Below are the code and all the weights of a small trained network. Each question names an input and a class and asks about switching units off, where a switched-off unit gives its printed mean instead of its output.

import numpy as np


def w(rows, s, z=0):
    codes = np.array(rows[::2]) - 128.0
    scale = np.full(codes.shape[1], s)
    scale[-1] = z or s
    return codes * scale


def norm(h):
    return h / np.sqrt((h * h).mean(-1, keepdims=True) + 1e-5)


def f(y):
    return np.maximum(y, 0)


def log_softmax(a):
    a = a - a.max(-1, keepdims=True)
    return a - np.log(np.exp(a).sum(-1, keepdims=True))


def net(x, mask):
    res = np.array(x, float).reshape(1, 3) / 4 @ E
    u = 0
    for l in range(3):
        y = f(norm(res) @ A[l][:, :-1].T + A[l][:, -1])
        res = res + np.where(mask[u : u + 9], y, B[l][:, -1]) @ B[l][:, :-1]
        u += 9
    return log_softmax(norm(res)[-1] @ U[:, :-1].T + U[:, -1])


A, B = {}, {}
E = w([
[59,100,101,32,133,173,139,210,113,178,176],'x0',
[237,169,223,97,72,213,241,192,182,189,144],'x1',
[107,85,255,194,20,174,154,117,198,152,87],'x2',
],0.00057)
A[0] = w([
[110,183,120,96,241,106,146,211,50,139,86,2],'0.n0',
[86,36,154,130,42,142,134,154,196,143,198,68],'0.n1',
[193,207,81,162,226,82,121,90,75,137,167,114],'0.n2',
[127,103,172,189,79,179,129,116,228,139,35,83],'0.n3',
[19,71,101,101,147,30,25,83,76,52,100,149],'0.n4',
[121,194,143,29,219,149,168,195,116,189,145,106],'0.n5',
[182,168,254,77,37,230,213,159,180,241,205,145],'0.n6',
[44,144,135,73,84,149,161,234,124,204,138,192],'0.n7',
[163,195,107,9,180,145,148,222,91,186,168,131],'0.n8',
],0.00097,0.00084)
B[0] = w([
[109,49,151,158,106,169,99,67,138,106,163,148],'0.n0',
[90,90,169,198,154,172,124,90,131,166,91,157],'0.n1',
[63,33,166,128,90,95,168,145,145,130,121,179],'0.n2',
[147,73,107,43,161,66,133,177,115,108,165,184],'0.n3',
[179,179,175,172,170,151,131,197,82,154,93,220],'0.n4',
[115,153,41,149,120,163,76,137,160,158,158,176],'0.n5',
[112,145,137,253,80,110,192,204,92,69,60,250],'0.n6',
[186,107,153,143,119,80,113,21,181,129,173,188],'0.n7',
[179,138,69,158,125,224,119,109,117,123,153,192],'0.n8',
],0.0014,0.0021)
A[1] = w([
[91,102,178,135,116,150,131,155,136,163,144,92],'1.n0',
[103,123,196,115,111,127,117,150,126,185,128,62],'1.n1',
[115,118,76,59,148,158,109,127,120,160,202,74],'1.n2',
[135,164,97,135,143,98,103,84,105,64,119,85],'1.n3',
[160,111,191,126,134,129,140,131,141,162,111,108],'1.n4',
[205,146,153,141,66,115,183,99,173,140,125,128],'1.n5',
[40,112,125,129,125,115,56,43,131,143,114,115],'1.n6',
[93,122,61,77,154,81,80,83,116,117,119,35],'1.n7',
[126,124,96,2,139,118,152,126,132,139,201,2],'1.n8',
],0.0021,0.00042)
B[1] = w([
[80,118,118,84,149,115,127,106,103,161,55,169],'1.n0',
[68,92,126,101,146,124,138,74,94,154,86,157],'1.n1',
[192,87,121,244,104,191,14,86,120,96,96,181],'1.n2',
[134,90,184,114,88,113,154,158,114,110,143,191],'1.n3',
[109,85,94,135,147,119,84,86,95,122,146,181],'1.n4',
[83,147,92,18,149,105,90,105,155,111,155,249],'1.n5',
[175,174,153,59,179,148,129,113,95,208,140,196],'1.n6',
[150,139,143,146,118,123,218,198,135,146,163,190],'1.n7',
[156,96,98,250,51,232,49,62,143,142,98,158],'1.n8',
],0.0017,0.0021)
A[2] = w([
[144,251,60,47,131,231,217,219,134,169,163,2],'2.n0',
[75,143,109,81,230,53,130,234,97,116,181,100],'2.n1',
[7,109,194,115,93,153,179,143,167,162,70,43],'2.n2',
[40,50,99,84,1,200,200,140,185,142,119,116],'2.n3',
[210,176,161,104,98,87,157,73,203,43,143,102],'2.n4',
[146,208,8,97,130,229,202,243,142,121,211,50],'2.n5',
[125,214,13,145,175,112,35,106,72,155,176,120],'2.n6',
[143,143,175,138,159,48,80,22,168,122,103,202],'2.n7',
[102,83,208,160,74,141,85,96,224,109,109,5],'2.n8',
],0.0014,0.00051)
B[2] = w([
[114,162,187,122,158,3,80,130,173,197,132,214],'2.n0',
[135,130,124,124,135,93,214,59,164,73,175,212],'2.n1',
[185,100,86,84,137,206,184,182,116,130,78,230],'2.n2',
[186,160,147,124,69,72,136,147,141,68,113,244],'2.n3',
[13,106,64,98,124,178,69,87,139,132,161,233],'2.n4',
[139,168,144,116,137,54,43,161,152,254,114,247],'2.n5',
[165,63,123,152,63,152,183,152,189,90,137,242],'2.n6',
[100,195,119,99,119,199,123,131,168,133,179,243],'2.n7',
[142,106,39,78,144,108,193,182,92,98,145,218],'2.n8',
],0.0019,0.0013)
U = w([
[20,184,70,48,104,167,82,28,210,41,196,148],'0',
[212,56,19,239,105,253,29,157,126,148,188,179],'1',
[166,226,139,92,99,18,68,191,211,246,132,143],'2',
[163,99,123,188,220,8,237,141,48,39,204,156],'3',
[41,62,163,58,215,221,120,84,56,246,43,12],'4',
[101,218,239,207,179,126,41,65,65,104,97,18],'5',
[148,77,135,53,23,167,254,215,154,61,23,217],'6',
],0.0059,0.0011)

Each question gives the input, the list of numbers given to net, and the class t.
The units are the neurons (one row each of A and B). Each row of codes is followed by its name. A weight is (code - 128) times the scale printed after its matrix; where a second scale follows, it is the last column's (A, B and U).
mask holds one flag per neuron, layer by layer. A switched-off neuron (its flag False) gives its mean, the last column of its row in B, instead of its output. The means were averaged over made-up inputs and are rounded, as every weight is.
A unit's drop is (log p(t) with every unit on - log p(t) with that unit switched off) / (log p(t) with every unit on - log p(t) with every unit switched off).
The circuit of an input: a set's keep is (log p(t) with only the set's units on - log p(t) with every unit switched off) / (log p(t) with every unit on - log p(t) with every unit switched off). Starting from the 12 units with the biggest drops (on a tie, the unit counted first), units are removed one at a time, each time the one whose removal leaves the highest keep (on an exact tie, the one counted first), for as long as the keep stays at least 0.8.
units of the circuit, in order: the units of the circuit, biggest drop first
most important unit: the unit with the biggest drop
k most important neurons: the k neurons with the biggest drops, biggest first
top k neurons in layer l: the k neurons of layer l with the biggest drops, biggest first
drop when u is switched off: that unit's drop, to one decimal
input [0,-4,0], class 3: top 2 neurons in layer 0 -> (0.n4; 0.n6)
input [-7,6,-5], class 0: units of the circuit, in order -> (2.n4; 1.n5)
input [5,6,-4], class 2: units of the circuit, in order -> (2.n0)
input [5,-6,0], class 3: units of the circuit, in order -> (2.n1; 1.n7; 2.n4)
input [4,6,-4], class 2: 3 most important neurons -> (0.n6; 2.n0; 2.n5)
input [-2,-1,-1], class 3: top 3 neurons in layer 1 -> (1.n2; 1.n8; 1.n5)
input [-5,-4,1], class 5: 2 most important neurons -> (1.n5; 0.n6)
input [0,-7,4], class 5: 2 most important neurons -> (0.n4; 1.n5)
input [6,1,1], class 2: 3 most important neurons -> (0.n6; 0.n8; 0.n5)
input [3,6,-8], class 1: 2 most important neurons -> (1.n2; 1.n8)
input [7,-8,1], class 3: top 2 neurons in layer 0 -> (0.n4; 0.n8)
input [-3,4,-6], class 1: top 2 neurons in layer 0 -> (0.n6; 0.n4)
input [8,2,1], class 2: 2 most important neurons -> (0.n6; 0.n8)
input [6,-3,5], class 4: most important unit -> 1.n6
input [-8,5,-8], class 0: top 2 neurons in layer 0 -> (0.n2; 0.n4)
input [4,-8,-2], class 3: 3 most important neurons -> (2.n1; 0.n4; 1.n7)
input [-8,6,-6], class 0: top 2 neurons in layer 1 -> (1.n7; 1.n6)
input [-3,-7,3], class 5: 2 most important neurons -> (1.n5; 0.n4)
input [-8,6,-3], class 0: drop when 2.n4 is switched off -> 0.1
input [-7,-4,6], class 0: most important unit -> 2.n7
input [0,-4,4], class 4: drop when 0.n6 is switched off -> 0.2
input [6,8,-3], class 2: drop when 0.n6 is switched off -> 0.2
